Here is a tiny trained network, its code and every weight. The questions are about switching its units off for an input and a class, where a switched-off unit gives its printed mean instead of its output.

import numpy as np


def w(rows, s, z=0):
    codes = np.array(rows[::2]) - 128.0
    scale = np.full(codes.shape[1], s)
    scale[-1] = z or s
    return codes * scale


def norm(h):
    return h / np.sqrt((h * h).mean(-1, keepdims=True) + 1e-5)


def f(y):
    return np.maximum(y, 0)


def log_softmax(a):
    a = a - a.max(-1, keepdims=True)
    return a - np.log(np.exp(a).sum(-1, keepdims=True))


def net(x, mask):
    res = np.array(x, float).reshape(1, 7) / 4 @ E
    u = 0
    for l in range(3):
        y = f(norm(res) @ A[l][:, :-1].T + A[l][:, -1])
        res = res + np.where(mask[u : u + 6], y, B[l][:, -1]) @ B[l][:, :-1]
        u += 6
    return log_softmax(norm(res)[-1] @ U[:, :-1].T + U[:, -1])


A, B = {}, {}
E = w([
[119,115,229,78,128],'x0',
[206,97,169,123,170],'x1',
[95,172,207,116,104],'x2',
[134,2,123,105,30],'x3',
[11,101,149,128,157],'x4',
[108,104,186,216,55],'x5',
[98,85,95,207,223],'x6',
],0.0073)
A[0] = w([
[119,122,97,138,249,74],'0.n0',
[139,93,116,194,136,168],'0.n1',
[167,133,52,168,89,15],'0.n2',
[130,212,150,201,190,4],'0.n3',
[174,129,74,159,118,46],'0.n4',
[73,231,96,77,63,21],'0.n5',
],0.012,0.0049)
B[0] = w([
[89,148,61,35,219,254],'0.n0',
[98,186,152,80,45,239],'0.n1',
[131,108,76,208,68,185],'0.n2',
[36,188,143,199,122,243],'0.n3',
[155,160,92,115,63,174],'0.n4',
[127,227,177,26,7,240],'0.n5',
],0.014,0.0042)
A[1] = w([
[163,141,254,186,174,96],'1.n0',
[110,200,148,222,183,57],'1.n1',
[93,97,121,164,78,93],'1.n2',
[207,140,29,178,89,4],'1.n3',
[107,105,100,109,90,131],'1.n4',
[241,68,130,113,126,28],'1.n5',
],0.016,0.0029)
B[1] = w([
[57,15,201,107,60,209],'1.n0',
[14,189,99,114,76,253],'1.n1',
[127,134,108,140,240,233],'1.n2',
[152,173,80,200,8,226],'1.n3',
[160,162,129,192,141,238],'1.n4',
[246,65,132,60,165,194],'1.n5',
],0.017,0.005)
A[2] = w([
[2,163,96,178,116,255],'2.n0',
[71,27,99,154,85,133],'2.n1',
[139,176,214,103,56,123],'2.n2',
[92,68,66,179,131,23],'2.n3',
[160,201,94,159,201,41],'2.n4',
[209,64,123,102,135,44],'2.n5',
],0.011,0.0019)
B[2] = w([
[191,60,149,193,165,249],'2.n0',
[113,57,103,177,114,152],'2.n1',
[146,178,207,56,190,193],'2.n2',
[182,206,186,199,183,141],'2.n3',
[146,4,100,94,99,154],'2.n4',
[244,87,99,109,124,153],'2.n5',
],0.011,0.012)
U = w([
[19,194,128,155,134,82],'0',
[249,88,146,78,112,89],'1',
[180,167,90,205,48,217],'2',
[95,54,227,133,105,23],'3',
[149,61,145,217,187,44],'4',
[107,124,61,58,218,90],'5',
[136,197,198,47,85,250],'6',
],0.016,0.002)

Each question gives the input, the list of numbers given to net, and the class t.
The units are the neurons (one row each of A and B). Each row of codes is followed by its name. A weight is (code - 128) times the scale printed after its matrix; where a second scale follows, it is the last column's (A, B and U).
mask holds one flag per neuron, layer by layer. A switched-off neuron (its flag False) gives its mean, the last column of its row in B, instead of its output. The means were averaged over made-up inputs and are rounded, as every weight is.
A unit's drop is (log p(t) with every unit on - log p(t) with that unit switched off) / (log p(t) with every unit on - log p(t) with every unit switched off).
The circuit of an input: a set's keep is (log p(t) with only the set's units on - log p(t) with every unit switched off) / (log p(t) with every unit on - log p(t) with every unit switched off). Starting from the 12 units with the biggest drops (on a tie, the unit counted first), units are removed one at a time, each time the one whose removal leaves the highest keep (on an exact tie, the one counted first), for as long as the keep stays at least 0.8.
units of the circuit, in order: the units of the circuit, biggest drop first
k most important neurons: the k neurons with the biggest drops, biggest first
top k neurons in layer l: the k neurons of layer l with the biggest drops, biggest first
drop of u: that unit's drop, to one decimal
input [-5,8,6,5,2,-6,3], class 5: units of the circuit, in order : [0.n0]
input [4,-3,5,4,5,5,5], class 4: units of the circuit, in order : [1.n2 0.n5]
input [8,0,0,-3,1,5,-7], class 3: units of the circuit, in order : [1.n0 0.n0]
input [5,7,-7,-5,5,3,2], class 0: top 2 neurons in layer 0 : [0.n3 0.n1]
input [4,5,1,-4,8,-3,-5], class 3: units of the circuit, in order : [0.n1 0.n5]
input [8,0,-2,0,-7,2,-6], class 1: units of the circuit, in order : [0.n3 0.n5]
input [2,5,4,-5,-7,-1,0], class 0: units of the circuit, in order : [1.n1 0.n3]
input [-3,8,7,3,-7,7,8], class 3: 2 most important neurons : [1.n0 0.n5]
input [3,-7,-3,7,-4,0,-5], class 1: 4 most important neurons : [0.n1 1.n1 0.n3 0.n0]
input [6,-2,-5,5,-1,-4,-8], class 1: 2 most important neurons : [0.n3 0.n1]
input [2,3,-2,-8,-5,-4,3], class 0: 4 most important neurons : [0.n3 1.n1 1.n5 1.n2]
input [5,0,6,3,-7,0,4], class 3: units of the circuit, in order : [1.n0 0.n5]
input [-5,5,1,1,-7,-8,-1], class 2: 3 most important neurons : [1.n3 0.n2 0.n4]
input [-4,-1,-8,-5,6,6,-8], class 6: most important neuron : [0.n5]
input [-8,-1,5,0,0,-3,5], class 5: 3 most important neurons : [0.n0 1.n3 1.n0]
input [2,-2,-4,6,6,5,-8], class 4: top 2 neurons in layer 1 : [1.n2 1.n5]
input [3,2,-4,-8,-3,-3,-4], class 0: 3 most important neurons : [0.n3 1.n1 1.n5]
input [6,-4,-5,2,-2,6,6], class 4: 2 most important neurons : [0.n5 1.n2]
input [-6,-1,7,5,2,-6,5], class 5: top 2 neurons in layer 0 : [0.n0 0.n3]
input [6,1,-5,7,3,2,4], class 4: most important neuron : [0.n1]
input [3,-3,5,2,-5,-3,8], class 5: drop of 0.n0 : 0.8
input [0,2,-3,-7,-8,5,5], class 0: drop of 1.n1 : 0.4
input [4,3,-1,-2,-1,-3,6], class 5: drop of 0.n0 : 3.0
